Below are the code and all the weights of a small trained network. Each question names an input and a target symbol and asks about switching units off, where a switched-off unit gives its printed mean instead of its output.

import numpy as np


def w(rows, s, z=0):
    codes = np.array(rows[::2]) - 128.0
    scale = np.full(codes.shape[1], s)
    scale[-1] = z or s
    return codes * scale


def f(y):
    return np.maximum(y, 0)


def softmax(a):
    e = np.exp(a - a.max(-1, keepdims=True))
    return e / e.sum(-1, keepdims=True)


def log_softmax(a):
    a = a - a.max(-1, keepdims=True)
    return a - np.log(np.exp(a).sum(-1, keepdims=True))


def net(x, mask):
    ids = ['ΞΩβγδεζηθλμπτφψ'.index(c) for c in x.split()]
    T = len(ids)
    res = E[ids] + P[:T]
    u = 0
    for l in range(2):
        q, k, v = (res @ M[l].T for M in (Q, K, V))
        z = softmax(np.where(np.tri(T) > 0, q @ k.T / 4**0.5, -1e9)) @ v
        res = res + np.where(mask[u], z, O[l][:, -1]) @ O[l][:, :-1]
        u += 1
        y = f(res @ A[l][:, :-1].T + A[l][:, -1])
        res = res + np.where(mask[u : u + 8], y, B[l][:, -1]) @ B[l][:, :-1]
        u += 8
    return log_softmax(res[-1] @ U[:, :-1].T + U[:, -1])


Q, K, V, O, A, B = {}, {}, {}, {}, {}, {}
E = w([
[116,74,117],'Ξ',
[95,159,158],'Ω',
[194,92,138],'β',
[180,91,254],'γ',
[120,179,123],'δ',
[111,65,110],'ε',
[87,106,134],'ζ',
[74,144,136],'η',
[132,213,111],'θ',
[151,133,127],'λ',
[141,93,186],'μ',
[90,39,108],'π',
[98,66,90],'τ',
[102,113,150],'φ',
[142,140,152],'ψ',
],0.02)
P = w([
[92,134,160],'0',
[134,233,138],'1',
[98,182,182],'2',
[120,180,174],'3',
[138,192,204],'4',
[117,164,225],'5',
[106,166,117],'6',
[154,238,253],'7',
[59,94,189],'8',
[135,145,210],'9',
[145,172,229],'10',
[122,148,233],'11',
[105,106,231],'12',
],0.0062)
Q[0] = w([
[141,188,193],'L0H0',
[171,191,189],'L0H0',
[143,162,74],'L0H0',
[1,180,157],'L0H0',
],0.0075)
K[0] = w([
[255,149,12],'L0H0',
[171,30,164],'L0H0',
[116,88,90],'L0H0',
[177,125,40],'L0H0',
],0.0076)
V[0] = w([
[180,91,176],'L0H0',
[230,92,60],'L0H0',
[239,110,78],'L0H0',
[176,160,254],'L0H0',
],0.0086)
O[0] = w([
[111,88,156,175],'L0H0',
[246,67,126,78],'L0H0',
[224,98,158,96],'L0H0',
[37,98,163,247],'L0H0',
],0.012)
A[0] = w([
[216,153,5,85],'L0N0',
[30,8,86,231],'L0N1',
[88,95,177,33],'L0N2',
[179,180,125,94],'L0N3',
[116,185,237,2],'L0N4',
[145,108,2,99],'L0N5',
[212,15,163,110],'L0N6',
[171,244,211,117],'L0N7',
],0.007,0.0055)
B[0] = w([
[122,197,168,128],'L0N0',
[215,147,153,249],'L0N1',
[120,79,72,185],'L0N2',
[10,139,109,128],'L0N3',
[84,107,95,184],'L0N4',
[156,171,149,128],'L0N5',
[121,254,139,136],'L0N6',
[195,116,116,145],'L0N7',
],0.0094,0.018)
Q[1] = w([
[154,254,162],'L1H0',
[72,109,161],'L1H0',
[71,148,129],'L1H0',
[71,192,158],'L1H0',
],0.0057)
K[1] = w([
[254,153,193],'L1H0',
[253,129,53],'L1H0',
[171,46,81],'L1H0',
[219,86,81],'L1H0',
],0.005)
V[1] = w([
[83,137,190],'L1H0',
[68,112,1],'L1H0',
[165,115,101],'L1H0',
[55,107,71],'L1H0',
],0.0067)
O[1] = w([
[141,92,206,254],'L1H0',
[69,133,1,57],'L1H0',
[41,58,98,53],'L1H0',
[180,225,11,155],'L1H0',
],0.0049,0.0076)
A[1] = w([
[62,121,139,68],'L1N0',
[102,101,88,2],'L1N1',
[119,222,174,79],'L1N2',
[102,157,233,93],'L1N3',
[120,253,168,49],'L1N4',
[186,107,166,237],'L1N5',
[95,36,192,90],'L1N6',
[108,179,138,186],'L1N7',
],0.0077,0.0057)
B[1] = w([
[125,54,50,156],'L1N0',
[31,31,253,128],'L1N1',
[127,66,132,165],'L1N2',
[165,61,43,252],'L1N3',
[5,54,32,162],'L1N4',
[167,253,200,196],'L1N5',
[126,166,73,233],'L1N6',
[165,98,197,169],'L1N7',
],0.0054,0.014)
U = w([
[132,175,171,40],'Ξ',
[34,118,163,36],'Ω',
[119,194,249,145],'β',
[101,2,172,136],'γ',
[78,157,148,51],'δ',
[184,127,107,195],'ε',
[85,135,153,50],'ζ',
[51,126,135,192],'η',
[95,166,123,145],'θ',
[157,126,123,84],'λ',
[150,62,117,68],'μ',
[161,122,124,90],'π',
[125,192,170,34],'τ',
[66,89,203,175],'φ',
[44,228,244,254],'ψ',
],0.0091,0.0059)

Each question gives the input, a string of symbols that net reads in full, and the target symbol t.
The units are the heads (4 rows each of Q, K, V and O) and the neurons (one row each of A and B). Each row of codes is followed by its name. A weight is (code - 128) times the scale printed after its matrix; where a second scale follows, it is the last column's (O, A, B and U).
mask holds one flag per unit, layer by layer, with each layer's heads first. A switched-off unit (its flag False) gives its mean, the last column of its rows in O or B, instead of its output. The means were averaged over made-up inputs and are rounded, as every weight is.
A unit's drop is (log p(t) with every unit on - log p(t) with that unit switched off) / (log p(t) with every unit on - log p(t) with every unit switched off).
The circuit of an input: a set's keep is (log p(t) with only the set's units on - log p(t) with every unit switched off) / (log p(t) with every unit on - log p(t) with every unit switched off). Starting from the 12 units with the biggest drops (on a tie, the unit counted first), units are removed one at a time, each time the one whose removal leaves the highest keep (on an exact tie, the one counted first), for as long as the keep stays at least 0.8.
units of the circuit, in order: the units of the circuit, biggest drop first
top k neurons: the k neurons with the biggest drops, biggest first
top k neurons in layer l: the k neurons of layer l with the biggest drops, biggest first
drop of u: that unit's drop, to one decimal
input β η Ω, target β: units of the circuit, in order -> L0H0, L0N2, L1N5
input δ ψ μ φ η Ξ, target ψ: units of the circuit, in order -> L1N3, L0H0, L0N2
input β Ω τ Ω, target β: units of the circuit, in order -> L0H0, L0N2, L1H0
input τ ε β ψ, target β: units of the circuit, in order -> L0H0, L1N5, L1N3
input γ ψ Ξ ε γ γ ζ γ, target γ: units of the circuit, in order -> L0H0, L1N3
input η θ β τ γ β, target β: top 2 neurons in layer 1 -> L1N5, L1N4
input η γ τ, target ψ: units of the circuit, in order -> L1N3, L0H0
input β γ η γ β γ ε θ, target β: units of the circuit, in order -> L0H0, L1H0
input β γ τ, target β: top neuron in layer 1 -> L1N5
input β γ β δ η, target β: units of the circuit, in order -> L0H0, L1N5, L0N2, L1H0
input η η Ω, target η: units of the circuit, in order -> L1N4, L0H0, L1H0
input γ β β φ β ε γ μ η, target β: top 3 neurons -> L1N5, L0N4, L1N4
input φ η γ γ γ ψ η τ, target ψ: top 2 neurons in layer 0 -> L0N1, L0N4
input ζ γ η η ψ Ω μ θ ψ ψ γ Ξ, target ψ: top 2 neurons in layer 0 -> L0N1, L0N4
input τ θ γ γ, target γ: top neuron -> L0N4
input Ω δ Ω τ ψ γ γ θ η η ε, target ψ: drop of L1N5 -> -0.1
input γ β β β γ μ ψ γ δ ζ, target β: drop of L1N4 -> 0.1
input ψ γ β ε, target β: drop of L1N5 -> 0.2
input τ β ψ, target β: drop of L0N2 -> 0.2
